Group, then class:
[-1.25  1.53 -1.71  2.26  1.00  5.03  1.26 -0.76 -1.80 -1.20  0.58  0.39
  4.23 -2.48 -1.51  1.76  4.76 -3.58  1.72  1.70  3.19  0.25 -3.82  0.44
  3.11  2.68  1.36 -2.65  2.26 -0.02 -3.29] => (27) > (47)
[-0.71 -0.30  0.19  0.12  0.71  0.03  1.31 -1.16 -2.22 -0.27  0.52 -0.79
  1.10 -2.79 -0.49 -0.86  3.49  1.95  0.25  1.76 -0.06 -0.08 -2.04 -0.45
  1.71  0.86  1.99 -3.29  2.44  0.88 -2.75] => (27) > (47)
[-0.67 -0.10  0.56 -0.86 -0.59 -0.52  1.07 -0.21 -2.10 -2.60  0.49 -0.84
  0.70 -1.28 -0.47 -0.56  3.11 -3.96  2.17  1.51 -0.57 -0.81 -1.67 -1.01
  3.75 -0.90 -0.35 -1.09  1.89 -0.47 -2.38] => (27) > (48)
[ 0.88 -2.22  0.75 -0.55  0.45  0.87 -0.29 -1.89 -3.65 -1.85 -0.55  0.10
 -6.74  0.28 -0.97 -2.71 -1.50  1.66 -4.51  1.18 -4.50 -1.76  2.75 -1.41
 -2.66  0.38  0.77 -4.23  1.36  1.30 -2.21] => (20) > (53)
[ 0.95 -0.62  2.88  0.39  1.46  1.36 -0.99  1.27 -2.33  1.23 -0.19  0.64
 -2.00  0.24 -0.86 -0.77 -0.94  3.95 -0.77  2.26 -0.53 -1.37  0.04 -0.63
 -3.44  1.39  0.35 -0.90 -1.66 -2.62  0.82] => (24) > (41)
[-0.18 -1.18  0.76 -0.21  0.97  1.13 -0.73 -1.43 -1.86 -0.61  0.28  0.13
 -6.51  1.55 -0.38 -3.06 -0.21  2.70 -3.88  0.81  0.56 -0.73  1.27 -1.11
 -3.22 -0.04  1.03 -3.22  1.26  0.22 -1.17] => (20) > (53)
[ 0.03  1.33 -0.37  0.85  0.57  0.08  1.04 -0.49 -1.20 -2.16 -0.31  0.30
  0.40 -3.11 -0.77  0.95  3.61 -0.44  0.22  0.80  0.10  1.55 -2.15 -1.50
  2.08  1.05  1.02 -2.94  2.31  1.50 -1.46] => (27) > (47)
[ 0.91 -0.20  1.77 -1.64  0.22 -1.93  1.52 -1.03 -1.65 -1.66 -0.90 -0.27
  1.73 -2.17 -0.23  0.37  2.48 -1.64  0.97  1.79 -0.71  0.08 -2.99 -1.68
 -0.16  1.17  1.91 -2.23  1.92  2.02 -3.04] => (27) > (48)
[ 1.92  0.14  0.61 -0.75  0.51 -0.70  0.49 -3.14 -2.88 -0.81  0.13 -1.09
  0.54 -3.18 -0.56 -0.03  4.78 -2.30  0.97  1.41 -0.38  1.22 -1.09 -1.60
 -1.16  2.10 -0.71 -2.46  1.03  0.73 -1.06] => (27) > (48)
[-0.29 -1.96  1.16 -1.84  1.63  0.33  0.21 -0.53 -0.48  0.21 -0.35  0.25
 -4.40  2.36 -0.01 -1.35 -1.20  3.34 -1.42  0.90  0.51 -1.75  1.28 -1.52
 -1.70 -0.96  1.17 -1.12 -1.60 -1.30 -1.09] => (20) > (44)
[ 0.32  0.34  0.84 -0.61  0.58 -2.92  0.85 -0.54 -3.14 -1.30  0.61 -0.89
  1.73 -3.03  0.77 -2.38  4.56 -1.04  0.98  1.59 -0.06  2.24 -1.95 -1.35
  2.49  0.31  1.70 -1.19  1.93 -0.51 -2.32] => (27) > (47)
[-1.06 -1.20 -1.55  0.28  0.20 -1.83  1.34 -0.66  0.64 -1.47  0.45 -0.21
  2.92 -2.05 -0.93  1.49  4.17 -2.59 -1.57 -0.67  2.72 -0.16 -1.71  0.04
  3.02  0.51  1.07 -2.53  0.32 -0.66 -2.59] => (27) > (47)
[-1.82  0.33 -0.13  0.65  0.22 -0.93  0.78 -0.99 -1.50 -2.43  0.61  0.62
  1.58 -3.04 -0.60 -1.61  4.53 -0.31 -1.56  1.97 -0.48  1.24 -0.30 -1.42
  3.78  0.81  0.91 -2.90  2.93  2.41 -2.43] => (27) > (47)
[-1.17 -0.65 -0.88 -0.33 -0.04 -1.90  1.22 -0.55  0.66 -0.52  0.08  0.33
  0.98 -2.08 -1.87 -0.93  4.25 -0.13 -0.40  0.40  0.24  0.69 -2.16 -2.62
  1.38  0.33  1.22 -1.32  0.73  1.31  0.58] => (27) > (47)
[ 2.99 -1.86  4.08 -0.22  1.12  0.99 -0.44  1.22 -0.98  2.74 -0.36 -0.39
 -6.28 -0.18 -1.72 -2.90 -1.10  3.18 -0.93  2.55  0.86 -3.09  1.11 -1.35
 -1.95  1.07  4.38  0.80 -0.47 -4.19 -1.41] => (24) > (41)
[-1.50  1.77 -1.82  2.12  0.24  0.50  1.93 -0.49  1.22 -1.79  0.24 -1.31
  5.01 -2.73 -0.43  1.38  3.14 -1.17 -2.80  1.62  0.64  0.09 -3.72 -0.80
  3.46  3.92  2.59 -3.19  0.10 -0.35 -2.13] => (27) > (47)
[-0.42  0.55 -1.51  0.99 -0.23 -1.05  1.55  0.49 -0.90 -1.71  0.22  0.06
  4.83 -1.61 -1.11  2.35  2.11 -2.37  0.76  0.64  0.25 -1.15 -2.39  0.21
  2.60  0.90 -0.85 -0.46 -0.59 -0.52 -1.08] => (27) > (47)
[-0.75 -1.61  2.82 -0.07  1.04  1.17 -1.21  0.52  0.33  1.17  1.24  0.38
 -2.69 -0.43 -0.35 -2.26 -1.50  4.88 -2.12  1.71 -1.11 -0.51 -0.07 -1.12
 -3.22  1.59  3.44 -0.85  0.70 -0.89 -0.59] => (24) > (41)
[ 0.20 -1.11  4.15  0.54  1.26  0.68 -0.35  0.28 -1.83  1.38  0.18  1.00
 -1.33 -0.47  0.75 -0.41 -1.95  7.63 -0.81  0.36 -1.44  0.30  0.94 -0.15
 -4.27  0.18  0.16  1.34 -1.23 -2.85  1.57] => (24) > (41)
[ 1.14 -0.76  1.20  0.05  0.90  1.81 -0.18 -0.90 -1.91 -2.49  0.68  0.04
 -6.46  0.22 -0.26 -3.38  0.27  1.32 -3.81  0.56  0.73 -1.42  1.22 -1.36
 -3.44  0.13 -0.27 -3.21 -0.41  0.09 -2.82] => (20) > (53)
[ 0.91  0.65  3.61  0.05  1.23  1.37 -1.95  1.94 -0.59  1.74  0.70  0.25
 -0.67 -0.27 -0.59 -1.06 -1.92  4.06  0.05  2.37  0.09  0.58  0.69 -1.08
  1.80 -0.44  2.53  0.15  0.00 -0.34  1.32] => (24) > (52)
[ 1.25  0.67  3.76 -0.55  0.64  0.78 -1.62  0.71 -1.23  2.53  0.21 -0.35
 -3.35  1.20 -1.28 -0.44 -3.17  4.46  0.94  1.35  1.27 -0.11  0.91  0.07
  0.75  0.30  2.47 -0.14 -0.32 -1.50  1.35] => (24) > (52)
[-0.93  1.41  2.45  0.53 -1.37  0.44 -0.45  0.98  1.44  3.26  0.54  0.36
 -0.69  1.81 -1.28 -1.52 -2.77  3.74  0.21  1.49  0.02 -0.97 -0.07  0.36
 -1.08  1.62  3.23  0.84 -1.09 -1.36  2.25] => (24) > (52)
[-1.59  0.62 -1.20  1.02 -0.72  0.49  1.01 -0.56  1.92  0.04  1.37 -0.05
  2.80 -2.07 -1.25  0.06  3.04 -2.74 -3.11 -0.61  1.74  0.36 -2.95  0.07
  3.44  2.51  2.45 -3.67  0.62  0.27 -3.22] => (27) > (47)
[-0.28  0.00  4.29  0.68  0.29  1.95 -0.71 -0.24  1.55  2.42  0.59  0.23
 -2.29  1.13 -0.86 -2.40 -3.94  4.36  0.12  2.22  0.27 -1.78 -0.17 -0.22
 -0.59  2.31  5.35 -0.64 -0.90 -2.47 -0.25] => (24) > (52)
[ 0.80  0.73  3.83 -0.49  0.24  1.46 -1.29  1.04 -0.14  3.11 -0.28  0.99
 -3.20 -0.60 -0.32 -1.97 -1.94  4.22 -0.29  1.99  0.02  0.33  0.03 -1.49
 -1.91  1.75  4.26  0.36  0.08 -1.56  1.40] => (24) > (52)

Group and class of each row:
[-0.33  1.80  3.16  0.14 -0.82  0.41 -2.01 -1.32  0.81 -2.60  0.51  1.12
 -0.42 -1.82 -0.06 -0.33 -3.55  0.44 -3.10 -1.24  0.00 -0.01 -1.39 -0.87
 -0.18 -2.96 -1.97 -0.25 -4.02 -0.15  1.07] => dj > G
[ 1.58 -0.29  1.46  0.49 -0.11 -0.40  0.10 -1.03 -0.32  0.24 -0.26 -2.20
  1.18 -2.59 -0.25 -1.03 -1.40 -0.63 -0.44  1.55  2.36 -0.32 -2.88 -1.14
  0.62  0.17  0.10  1.48 -1.34  2.16 -0.42] => dj > C
[ 0.83  4.08 -1.64 -0.37 -0.94  0.39 -1.12  0.06  1.73  1.03  1.00  0.64
  1.05  1.81  1.00 -0.82  0.20  0.97 -2.86 -0.98 -0.81  0.17  0.23 -0.77
 -0.19 -1.25 -0.83  1.46 -0.47 -0.22 -0.27] => lb > W
[-0.34  1.51  1.81  0.03  1.21  0.18  0.38 -2.11  1.27 -3.33  0.48 -1.65
  2.53 -0.22  0.07 -0.58  1.06 -0.69 -1.66 -0.29 -0.82  1.14  2.89  0.27
  0.32  1.02  0.56 -1.25 -1.94 -1.09 -0.06] => Br > V
[ 0.10  3.03  1.24  1.06 -0.22  0.67 -0.65 -1.47  0.60 -0.34  1.78  0.01
 -0.70  0.72 -0.96 -0.05  0.95 -1.11 -1.00 -2.07 -0.31  0.38  0.86  0.48
 -1.21  0.56  0.05 -0.68  1.51  1.10  1.43] => lb > W
[ 3.37  2.83  0.95 -2.69  0.70  0.21 -1.11 -2.28 -0.41  3.25  4.25  1.55
  0.89  1.07  2.49  2.30  2.12 -1.08 -3.12 -1.70 -0.50  0.83 -0.83  0.11
  0.27  3.73 -1.98  2.45 -0.07  0.61  0.33] => pf > E
[ 2.55  2.19  0.60 -0.08 -0.91  3.28  0.18 -0.86  0.96  1.06  3.66  3.56
 -0.98  0.47  0.66 -1.47 -2.55 -0.40 -2.69 -2.18 -0.95  0.06 -0.96  0.28
 -0.59  1.27 -0.72  0.54 -0.65  0.74  0.74] => lb > B
[ 1.58  5.30 -0.83  1.74  1.25  1.41 -0.80 -0.37  1.54  0.41  2.46  2.38
  0.66  0.99  0.34 -1.00  0.19 -0.54 -2.34 -1.97 -0.53  0.47  0.76  0.29
  0.65 -1.78 -0.10 -1.16 -1.24  1.76 -0.14] => lb > W
[ 1.21  1.26  0.56  1.81 -0.48 -0.39 -0.35 -0.79 -0.85 -1.23  0.42 -2.57
  1.67 -1.08 -2.17  0.71 -1.72 -0.74 -0.51  0.81  1.69  0.39 -1.70 -1.21
 -0.34  0.32 -0.90 -0.26 -0.97  2.79  1.91] => dj > C
[ 1.98  0.23 -2.88 -0.90 -0.49 -0.34  1.48  0.00 -0.86  4.75  0.99  4.67
 -2.23  1.35  1.46  0.37  2.61  0.00  0.44 -0.85  0.52 -0.31 -3.89 -0.61
  0.11  3.08 -0.22  0.64 -0.57  1.67 -1.31] => pf > E
[ 0.07  0.03  2.83  3.06 -0.12 -0.26  2.61  0.04 -0.42 -0.70  2.13  0.43
 -1.37 -1.85 -0.67  1.31 -2.57 -0.87 -1.13 -0.61  2.18 -0.64 -3.23 -1.15
 -1.62 -0.38 -0.67  1.86 -2.65  1.77  1.49] => dj > H
[ 0.11 -1.09  0.63 -0.37  0.58 -0.18  0.33  0.39  0.09 -0.30  0.94  2.73
  0.71  0.66 -0.28  0.03  1.78  0.21  0.30  0.00 -1.10  0.51 -1.24  0.44
 -0.73  0.77 -0.29 -0.05  0.26  3.41  0.23] => Br > Y
[ 1.47  6.67 -2.82  2.02 -0.07  1.59 -1.45 -0.02  0.28  2.71  1.15  1.18
 -0.08  1.63  1.33 -0.78  1.12 -0.76 -1.88 -2.22  0.90 -1.08  1.73  0.10
  1.30 -0.48 -1.39 -0.51  0.73  1.38  1.32] => lb > J
[-0.27  4.39  0.10  1.69 -0.13  1.54 -1.39  2.19  1.03  0.79  1.37  2.18
  1.63 -0.21  0.49 -1.83  0.82 -0.66 -2.12 -1.23 -0.01 -4.98 -0.13 -0.19
  0.33 -1.31 -0.81  1.18 -1.01  2.47  1.62] => lb > J

Group, then class:
[-0.71  3.41 -5.62 -1.61 -0.05 -1.11 -1.55 -3.10  1.92  5.40 -1.37  0.78
  3.08  1.82 -1.68 -3.11 -5.96  0.79  1.53 -5.07 -2.12  5.62  4.58  0.80
  2.76  1.06 -0.27  6.38  6.59 -1.00  1.13] => sg > rl
[-3.38  7.71 -2.88 -6.19 -2.44 -0.31 -1.09 -4.29  0.41  3.49 -7.20  2.20
  2.26 -3.02 -0.87 -3.49 -5.45 -0.98  1.77 -7.70 -1.83  1.05  4.46 -0.74
 -1.78  0.91 -2.03  3.59  5.37  7.55  3.24] => sg > nc
[ 3.77  2.29 -2.84 -4.81  0.80  6.80 -1.28 -8.05  0.63  1.13 -3.79 -6.57
  1.46 -1.50 -1.63 -4.01 -7.94  4.12  1.95 -3.59 -3.39 -4.63 -0.87  2.92
 -3.02 -0.51 -3.20  2.54 -1.11  3.79  1.35] => zf > Qb
[ 2.81  0.40 -5.66 -5.25  3.24  4.57 -0.40 -4.46  1.36  0.74 -3.16  1.51
  1.32  1.36 -2.10  0.47 -7.55  6.35 -0.57 -6.47 -3.79 -0.08  4.70  2.09
  3.01  4.55 -3.46  3.47 -0.92 -0.94  1.48] => lp > Fp
[-2.47  0.33 -5.75 -1.98  0.16  1.71 -4.33 -7.56 -2.09  8.44 -4.41  1.33
  1.92 -0.55 -2.05 -5.44 -4.11  3.27  1.94 -6.73 -0.11  1.98  3.87  0.73
  1.82  1.62 -1.31  5.41  3.66  3.85  3.44] => sg > rl
